Below is a small trained network, with its code and all its weights. Each question gives an input and a class and asks what happens when units are switched off, that is, made to give their printed mean instead of their output.

import numpy as np


def w(rows, s, z=0):
    codes = np.array(rows[::2]) - 128.0
    scale = np.full(codes.shape[1], s)
    scale[-1] = z or s
    return codes * scale


def norm(h):
    return h / np.sqrt((h * h).mean(-1, keepdims=True) + 1e-5)


def f(y):
    return np.maximum(y, 0)


def log_softmax(a):
    a = a - a.max(-1, keepdims=True)
    return a - np.log(np.exp(a).sum(-1, keepdims=True))


def net(x, mask):
    res = np.array(x, float).reshape(1, 3) / 4 @ E
    u = 0
    for l in range(2):
        y = f(norm(res) @ A[l][:, :-1].T + A[l][:, -1])
        res = res + np.where(mask[u : u + 8], y, B[l][:, -1]) @ B[l][:, :-1]
        u += 8
    return log_softmax(norm(res)[-1] @ U[:, :-1].T + U[:, -1])


A, B = {}, {}
E = w([
[103,20,158,2,117],'x0',
[139,126,94,122,213],'x1',
[54,188,177,113,148],'x2',
],0.0079)
A[0] = w([
[27,173,176,132,138,40],'0.n1',
[146,110,185,124,2,182],'0.n2',
[159,67,95,247,143,121],'0.n3',
[157,64,189,99,137,229],'0.n4',
[125,163,200,157,159,116],'0.n5',
[128,144,156,120,45,1],'0.n6',
[189,155,66,51,242,133],'0.n7',
[82,160,78,196,129,57],'0.n8',
],0.0094,0.0044)
B[0] = w([
[200,135,98,71,254,193],'0.n1',
[127,107,171,170,190,254],'0.n2',
[119,152,123,72,86,219],'0.n3',
[119,186,53,139,122,251],'0.n4',
[53,85,71,61,142,177],'0.n5',
[178,67,208,152,113,154],'0.n6',
[100,94,205,218,106,231],'0.n7',
[90,190,197,140,108,187],'0.n8',
],0.0089,0.0059)
A[1] = w([
[221,99,74,152,66,51],'1.n1',
[76,127,137,169,176,183],'1.n2',
[137,101,102,169,173,177],'1.n3',
[102,67,125,92,129,251],'1.n4',
[123,131,110,160,68,91],'1.n5',
[96,156,75,151,134,136],'1.n6',
[126,164,108,89,127,171],'1.n7',
[171,124,252,133,72,184],'1.n8',
],0.014,0.0023)
B[1] = w([
[79,134,136,92,255,199],'1.n1',
[209,80,135,136,119,254],'1.n2',
[179,99,176,85,88,196],'1.n3',
[124,245,135,193,71,226],'1.n4',
[118,172,125,46,144,176],'1.n5',
[83,80,115,90,30,174],'1.n6',
[169,106,86,57,123,164],'1.n7',
[188,63,138,143,128,226],'1.n8',
],0.0097,0.0072)
U = w([
[209,88,205,158,164,188],'0',
[148,165,119,40,254,183],'1',
[111,217,95,93,67,223],'2',
[194,78,128,49,121,152],'3',
[104,79,51,164,147,21],'4',
[30,68,129,154,135,31],'5',
[67,109,76,140,126,3],'6',
[90,100,9,154,152,1],'7',
],0.015,0.0058)

Each question gives the input, the list of numbers given to net, and the class t.
The units are the neurons (one row each of A and B). Each row of codes is followed by its name. A weight is (code - 128) times the scale printed after its matrix; where a second scale follows, it is the last column's (A, B and U).
mask holds one flag per neuron, layer by layer. A switched-off neuron (its flag False) gives its mean, the last column of its row in B, instead of its output. The means were averaged over made-up inputs and are rounded, as every weight is.
A unit's drop is (log p(t) with every unit on - log p(t) with that unit switched off) / (log p(t) with every unit on - log p(t) with every unit switched off).
The circuit of an input: a set's keep is (log p(t) with only the set's units on - log p(t) with every unit switched off) / (log p(t) with every unit on - log p(t) with every unit switched off). Starting from the 12 units with the biggest drops (on a tie, the unit counted first), units are removed one at a time, each time the one whose removal leaves the highest keep (on an exact tie, the one counted first), for as long as the keep stays at least 0.8.
units of the circuit, in order: the units of the circuit, biggest drop first
most important unit: the unit with the biggest drop
top k neurons: the k neurons with the biggest drops, biggest first
k most important neurons of layer l: the k neurons of layer l with the biggest drops, biggest first
input [-8,2,4], class 2: units of the circuit, in order : [1.n6 0.n2]
input [-7,-5,-4], class 2: top 3 neurons : [0.n7 0.n3 1.n2]
input [-1,4,-7], class 1: units of the circuit, in order : [1.n1]
input [6,6,-5], class 0: units of the circuit, in order : [0.n7 1.n4]
input [-6,5,1], class 2: 2 most important neurons of layer 1 : [1.n8 1.n6]
input [-2,1,-1], class 3: units of the circuit, in order : [0.n3 1.n4]
input [-6,3,-8], class 1: units of the circuit, in order : [1.n1 0.n3]
input [-5,7,-8], class 1: units of the circuit, in order : [1.n1 0.n3]
input [-3,-7,-8], class 1: 3 most important neurons of layer 1 : [1.n1 1.n5 1.n2]
input [6,-4,-3], class 2: 2 most important neurons of layer 0 : [0.n4 0.n7]
input [0,3,-4], class 1: units of the circuit, in order : [0.n2 1.n1]
input [7,-7,-5], class 0: top 2 neurons : [0.n2 0.n5]
input [5,-1,-6], class 1: top 2 neurons : [1.n1 0.n4]
input [-7,-6,-8], class 1: 2 most important neurons of layer 0 : [0.n7 0.n3]
input [3,-5,-4], class 0: most important unit : 0.n2
input [8,-4,-2], class 2: units of the circuit, in order : [1.n4 0.n4]
input [8,0,7], class 2: 4 most important neurons of layer 1 : [1.n4 1.n1 1.n8 1.n2]
input [-4,-3,5], class 1: top 3 neurons : [0.n1 0.n7 1.n4]
input [7,-7,-1], class 0: 4 most important neurons of layer 0 : [0.n2 0.n5 0.n6 0.n3]
input [8,6,-2], class 2: most important neuron of layer 1 : [1.n4]
input [-8,6,1], class 2: 2 most important neurons of layer 0 : [0.n2 0.n3]
input [5,5,4], class 0: top 2 neurons : [0.n7 0.n3]
input [-3,8,5], class 0: top 2 neurons : [0.n7 1.n2]
input [-6,-7,3], class 0: top 2 neurons : [0.n4 1.n4]
input [7,-4,2], class 2: 2 most important neurons of layer 0 : [0.n4 0.n7]
input [-1,-3,5], class 1: top 2 neurons : [0.n1 0.n7]
input [-3,-2,-7], class 1: units of the circuit, in order : [1.n1]
input [-7,2,-7], class 1: 2 most important neurons of layer 1 : [1.n1 1.n4]
input [3,5,-3], class 0: 3 most important neurons of layer 0 : [0.n7 0.n5 0.n3]
